Each row has a class, written as a number after it.
[ 137 -110 -420  244  245  116 -193 -119 -530  293 -495 -137  266  478
  109   28 -140  129   32  -29 -166   76   38 -370   85  407  336  399
   -1  292  178  167  -34  226 -162 -128] | 3
[-245  322  195 -252 -319 -264  367  114  169 -153  375 -153 -130  233
 -275  -49  185 -264   77 -231   69 -252    3  -22  -46    1 -153   21
   20  205  -17  -80   81   62 -118    9] | 1
[ 290   43  246 -234 -532  195 -229  -94 -148  272  899  -61    9   62
   57  -99  341   27 -436   44 -118   41  168  -96 -124   36   53 -238
  142  302 -311 -190 -146    8  255  -10] | 3
[ 206  173  220   65 -104 -150  143   87 -677    5  165 -375   51   55
 -198  -15   16  339 -170 -168  -43    7  375 -305 -510  417   -8   14
  -39  167 -392  112  429   14   75 -155] | 6
[ -14  115  -36  -14 -207 -267  -75  146  487 -210 -221  120  -16 -374
  155   55  -84 -391   28  -17  209 -148 -236  185    2 -439   15  246
  142  187 -189 -149 -405  -82  354  477] | 5
[  39  104    9 -124  -95 -330 -145  283 -216  145   26  215  184  214
  102   55  426 -314  236 -101  -63  119  -80 -154  -94  184  106  516
  104  303  -17  204  -43  -58  512 -289] | 5
[ 122  191  196 -190  -39  351 -101  156 -229  194  328 -141   57 -265
  266  -66 -176 -179   -7  -41  265  148 -229  -29 -291 -248 -198   10
 -117   96   99  -10  184  -67  431  521] | 2
[-131  -85  150  -19  -99 -345  279   94   83   40   14   40  -51 -101
 -285   62  202 -346  -68 -291  -81 -175   71 -168   62   -8 -145  163
   72  149  -64    7   23  -49  245   14] | 0
[   6 -250   81   34 -266 -114  118   69    5  173 -110   11  107 -281
  -17  188  207 -171  -67   66 -190 -480 -149   78 -170  182  -36  282
  109  148  -88   43   60   30  301  -62] | 3
[-140  358  -52  122 -307    6  240  171  138 -219  104 -206  185  -66
   89 -209 -238 -287   88   85   42   -6   97  275 -196 -554  -24  437
 -176  -74  111  362 -185 -124   35  344] | 5
[-147  -68  154 -132  -82 -236  178   26  -13   52  159  146 -106 -149
 -398   54  190 -165  271 -350  101  -95 -134  -27 -156  156 -142   80
   65  283 -226   33  318   21  337 -222] | 3
[ 240  117  134  -60 -190  -96 -422  274 -763  256  -85  -26  309  272
 -202  -20   41  160 -291    0 -164   55 -219  141 -805  358  289 -117
  422  139 -358  389  178   -5  461 -355] | 2
[-221  233 -166 -174  209  326  -76  -89  551 -190  -93  184 -180  268
  309 -326 -353  124 -273  249   43  129  -10   48  198  -64  283 -123
 -140  191  224  100 -515 -180 -233 -167] | 3
[  29 -147  114  -77   20  103 -325   69 -339 -126 -196   72  229  441
   22 -393   -9  375  -66 -178   45  216  -50   25 -256  491   21   86
 -114   62 -181  182  102  -99  -98 -323] | 1
[  30    1  -64  119   -6   64  -54  -12 -480  162  -43  -20   58 -121
    4  282  267  -44 -436   85 -116  173 -161 -376 -337  421  485 -223
  520  342 -418  190  -25  163  603 -212] | 0
[  47 -163  143  -19 -222 -239  -19  288 -112   97  205  107 -129   71
 -185  186  308 -356  247 -187  -12  -82   18 -187  214  -38  -44  238
  247  309  163    8  -49   44  353   27] | 7
[ 207 -422 -101  390   70 -580 -173   55   -6   93 -199  -23 -109 -150
 -108  172 -147 -337 -364 -223  117 -472   35   68   18  247  429  254
  300  223 -165 -144  101  -58  191  329] | 4
[-113  -43  223 -119 -152 -112  302   85  -62 -158  228 -101 -215  -65
 -554  -49  187 -211  -22 -367   91 -221   19 -125 -260   67 -237  -13
  -71  349  -43   42  216   94  -83   30] | 4
[ 110 -127  -59 -563  -14   72 -121   79 -234 -219   37 -101  310  109
   56 -264  437 -163  309  -99  -71  157  -21 -320   90 -170 -536  358
 -142  -22   22   -7  318  145   15   41] | 2
[-138  339  -79 -316   55  -88 -160  151 -416  -53 -242 -178  146  274
   75 -189  -93  -49  190   90  -76  411  -18 -315  -24 -174  272 -109
  401  -45 -107   20   98   -7  344  -91] | 6
[-109 -239  215  -38    1 -175   49  122    4   26   75    8 -105  -13
 -359   86  431 -342   90 -134 -146 -310  -47 -112  149   54 -161  293
   14  467  149  -14   38   34  127  -72] | 4
[-366  161  142  -60  -24 -461  322   48   -5 -261 -294  -17 -172   16
 -199  223   66 -291  386 -440   71 -133 -199 -318 -136  -91   70   30
  141  238   36 -173    8   45  -12  125] | 4
[  13  289  106 -635  -49  225  -83  196  296  -89  141 -106  104 -196
  374 -670  -24 -374   29  223    7 -149 -127  165  340 -195 -587  344
 -246   34  264  -50    5 -278   41  463] | 3
[ -68 -149 -277  196 -292 -429  202  -46  -64 -232 -212  196  -45   77
   42  -68  -81 -265  -96   70   13  -39  112 -137  206  278  410  126
  131  -30 -325  -55 -119   41  -50   65] | 1
[ -62  197 -150 -166 -145  201  -22  175  -84  198 -153  275  344  319
  172 -580  117 -258 -206  174 -288   98 -184 -147 -244  613  310  488
 -168  103   19  659  109  -21   66 -266] | 1
[-147 -172   75   67  332 -436  155 -110 -462 -142 -143 -538 -225  226
  -47 -111  -90  458  218 -266  293  326  186 -532  -48  360  110  -93
   -5 -105 -302  -93  463 -159  -95 -238] | 7
[-122   65  -61 -174  -94 -388  169  -42    1   44 -289  -82   35 -197
  185  251   10 -119  489  -38  -41   44 -155 -168   71  -92  -27  375
  118  281  -51 -223  -60   47  136  -79] | 3
[  54   24  -33 -110   46   37 -291  152  104 -183 -466  -62  234 -224
  124  152  -91  -13  483   78  155    2 -340  338  -45 -503 -295  283
  -63   62   21   -2   74  144  -78  230] | 6
[-145  166   97 -125 -329 -112  239  -21   19  -28  365   91  107  -26
   15   46  227 -475  203 -194 -109 -173 -116   17 -198 -164  -83  372
  -93  296    8  -28 -160   56  410  239] | 7
[ 206  -87  -29 -234 -251  -64 -426    9 -476  141   -8  207  307 -265
  138 -166   87 -156  360  124 -147  201 -247  -51 -430   94   47  444
  173  190 -449  -56  303  126  533 -192] | 5
[-227  323   69 -121  -81 -314  250  -84  178 -212  217   36 -126   56
 -289  118  106 -260  146 -432  105 -172  -72 -122 -109 -141  -16  -14
   -2  284  -47 -324  -58  110  -28  269] | 7
[ 132  103 -156  213  -59  303  169  -53  284  238  416   97  189 -516
   20 -243 -316 -196 -363 -255  260 -142    2  415  -96    2 -274  133
   -9 -230   38  170  160  -44  205  241] | 6
[-212  141  -15 -246 -316 -230  239 -108  358 -242   59  120  -18   -6
  -71  254   10  -59  264 -211 -135 -338 -103 -163   21 -221 -132  110
    2  329 -118 -363 -263  128    3  102] | 3
[   9 -285 -123  -60 -433 -637   95   14 -105 -117 -523  202  -95   85
  171  -62 -150   86  234  -17 -206 -147   26   86 -256  446  631   85
  143  -50 -165  -16 -374 -293 -113 -282] | 1
[   8  211  -86 -457  -99  223 -278 -138  188 -160 -244   49  129 -149
  671 -499 -312  -43  485  179   19   57 -394  265 -320 -260   40  141
 -233  -35  -59 -208 -362 -232   98  227] | 2
[ -27 -177 -142  364  187 -557 -146  229    1  -51 -216  145  219   58
  -89 -159 -339 -414   79 -129  100 -387 -192  291 -202  -41  -37  707
  -65 -305   12  102  437 -142  220  378] | 0
[  56    0  157 -384   88  -75 -153  139 -269  184   89  264  227    6
   77   31  546 -347  -69  -31 -243   89  -37 -382  -81  209  -94  417
  -90  452  -53  112  297   29  475 -303] | 3
[-301  -39  -65  -12 -146   30  122  276  192   92  -44  -28   -7  157
 -312 -116   76 -183  253  -48  -37 -199 -312  126  202   88  -34   94
  177   44  387  213   12   16 -211 -199] | 6
[ 520 -132 -275    4  -21  -49 -396    4 -183   -2 -428 -157  251   14
  494 -315 -345  -28  294   27 -124 -180   87  138 -107    0  -22  536
  119 -210    9   -9  -61    0  105  388] | 6
[  62  222  -25 -310 -381  184  -41    4   70  283 -115 -203  176  -50
  454 -508 -367  -16  -41   49  -12   41  -67  101 -229   76  365   12
 -119    4 -226  156 -148 -248  121  125] | 2
[ 164  264  215   18  337  426 -145   40  -60  256  265 -151 -166  250
  -89  -52   90  297 -438  176   14  274  323 -168  123  170  -77 -186
  110  335  -43  242  -42  109  266 -344] | 4
[ 138 -602  -45  377  264  -56 -329   28 -382  -21 -516 -112   70  164
  -44   30    3  -18  115  -43  -82  -97  -48 -120   29  250  244  146
  107   14 -191  228  334   87   46 -118] | 2
[-203  355  -44 -178  -32 -324  265   35  285 -234  105  243  -37   85
  102   96 -130 -218  -51 -142 -153 -216  116 -300   34   38   99  350
  168  297    8 -266 -167   -5  403  156] | 3
[ -44  -12   67 -244  158  -82 -283 -162  244 -338  316   92   45  -65
 -155 -296   59  233  151 -393   59 -271  -20 -290  -57  191  -85  140
  -87   93 -352 -403  522  -32  -44  171] | 5
[  -4  432  174 -182 -323  274  263 -153  440  193  754  208  -71 -758
  128 -318 -198 -148 -379  -99  294  -47  -46  457 -396 -197 -163  -50
  -72 -105   39  -38 -176 -302  418  439] | 5
[ -36  103 -303  112  -83 -100  -28 -159 -220 -113 -267  254  231  115
  -57  177  272   60  535 -250  -59   85 -250  -89 -208  224  186    9
  161  -80  -96 -412 -111  295 -149  -46] | 3
[-299  134  128 -337 -207 -121  225  111  -24   17  133   38  123   76
   16  221  407 -201  509 -152 -197   58 -244 -393   30  -47 -188  360
  -40  441  -15  166    2   73  326 -224] | 0
[-217 -340 -263   89   -4 -154   54   25  180  -43 -162   78    5  -23
 -137  -25    3 -383   31  -98  -35  -99 -130  -13  267  -94  323   19
  -21  -23  252 -230  -50  -61 -275  168] | 3
[  59 -133  134   35  224 -306  -78  -24 -223   22  -18 -177  -90 -111
   31  360  314    0  -76    3   -2 -101   18 -314   84   70  -19   71
   70  224  -58 -117  171  -19   96   -8] | 5
[ -90  -76 -337  336  -61 -399 -154  -15 -121 -155 -466  359  190  134
  124   58   97 -467 -140  -78 -208 -148 -139  -14   59  122  613  261
  414  137    8 -112 -607  -65  228  139] | 0
[ -68  169  159 -261   27 -208  110  107  -69 -138  139   50    1  -28
    1  302  321 -121  236 -203   94  170 -161 -295 -273   44 -211  237
  103  414 -354   77  199  186  593 -115] | 0
[  28  230  129 -251  143   23 -214  303  116  299  442  230  263  256
  174 -329  185 -250  332 -194 -281  148 -102 -214 -126  160  -52  575
 -251   69  254   14  235 -177  485   35] | 7
[  95    0  111 -163    9   48  -74  115    2  338 -351  -82  145 -265
  625 -377 -281 -182 -232  407 -176 -328  -90  247 -115  301   58  336
  -21 -277  169  -97  111 -293  279  195] | 3
[ 223  213 -209  -75 -453 -125  -16  246  329  -61  189   34   -7   55
 -113  -36   47   47  280  -11   82 -313   45  198  -10 -194  -17  307
  283   22   79  306 -330  -16  136  151] | 1
[ 203 -156   93  402  -25 -178   46   45 -338  284  163 -227  106 -377
  108 -115 -103 -549 -588  -75   41 -282   80    5 -395  229  105  588
  -36  222  -62  186  328  -92  315  293] | 5
[ 291  -90 -251   87   60  258 -337  -69 -108 -174  173 -162  138  108
 -117 -384 -312  202 -200 -127  137 -118  129  149  193   16 -200   55
    1  -24   78 -110   55   49 -481  322] | 2
[ -51  308  169 -694  138  377   98   18  293 -134  259 -207  -71   27
   97 -282  -80  199  -49  -32 -139  240  141 -291 -135  -69 -145   30
 -219  313  197   45  151    2 -179  -38] | 2
[ 213 -240 -266  121  -72  103 -403  241  158  208 -172  168  198  235
    5  -63 -204  279 -120  167  -63  -87   82  184  156   73  260  161
  119 -188  194  113  -51   20 -216 -183] | 4
[ 227  286   69 -489 -661   23 -186  -62 -248   77 -206 -131  227 -213
  398 -137  146  127  374  428  -41  184 -218  135  -82 -222 -264 -120
   98 -153 -424 -425 -220  190  -82  148] | 6
[ -39 -227  187   24   75 -293   31   66 -135 -136  -81 -228 -202  217
 -224  199    2    3   66 -385  101  -59  -26 -254    6   30  -30  -66
  236  274 -116  101  104   16  152   29] | 2
[-191  183   15 -463 -109  241    4 -112 -212   -9 -122  -60    8 -243
 -204 -492   87 -184   44  106  261  116 -303  -27    5 -140 -418 -440
  -52    4 -419 -352   92   40  133  -50] | 3
[-120  247  -18   49  350 -351 -203  103  -48 -251 -400   -5  -40 -140
  150   31 -144   98  216   30  232  -66 -346 -104  -80  229   86  165
  313  178 -242 -430   11 -113  407  163] | 1
[-173  318 -198 -118 -108  189  109  -60   83  116  230 -232  246  -62
  293 -346 -155  -87  -94  242   14   56 -131  134  -60   21   32  136
   -9  -49 -119 -196  -67  -35  200  -18] | 6
[ 133 -184 -172  -19  321 -122 -284   36 -318 -223 -657 -157   16 -149
  130   19 -227 -224  135   58   96 -234 -251  -51 -151  -33   39  218
  174  162 -110   68  255  109  194  289] | 6
[  -2    6  -15  -48  193  378  -48  225  307  273  202 -235   70   20
  143  -99   21  242 -351  246 -165   27  -24  -54   55  368  183  210
  -15  237  203  485   97  -96   94 -266] | 7
[-270  -44   42    3 -151  -93  378  -14  106  142  -43   55  -50  -88
  129 -102 -153 -277  480  -48   44  170    0   88  254 -161  -70  264
 -108 -109  213 -120 -179 -135  269   84] | 1
[  20 -173  125  -16 -168  -40   77   80  -75  155   31  112   11 -121
  -73  172  191  -22  291 -293   63  -41 -110 -214  -68   92 -125   54
   10   65  -39 -154  100   64  204  -43] | 2
[-113   11  237   52   -3 -108  -56 -367 -316  275 -400   32  184   76
  265 -600 -177   -9  -90   52 -198  -70  -11  -71 -109  277   72  116
 -422 -368  -62 -485  120 -228 -319  259] | 3
[-167   96  217 -185 -140 -333  209   98   81 -166   87   45 -132  174
 -229  264  113  -96   51 -209  -17 -156   75 -219  -44  -99 -119  175
   10  284   32  -63   49  108   47   58] | 5
[-121   97  213  -56   13 -185   48   10  -48 -228  431  -41  -65  -25
 -167   30  327 -167   23 -152   40    1  -45 -241  -90  -52 -125   85
 -113  315 -205    0  235   -4   64   45] | 4
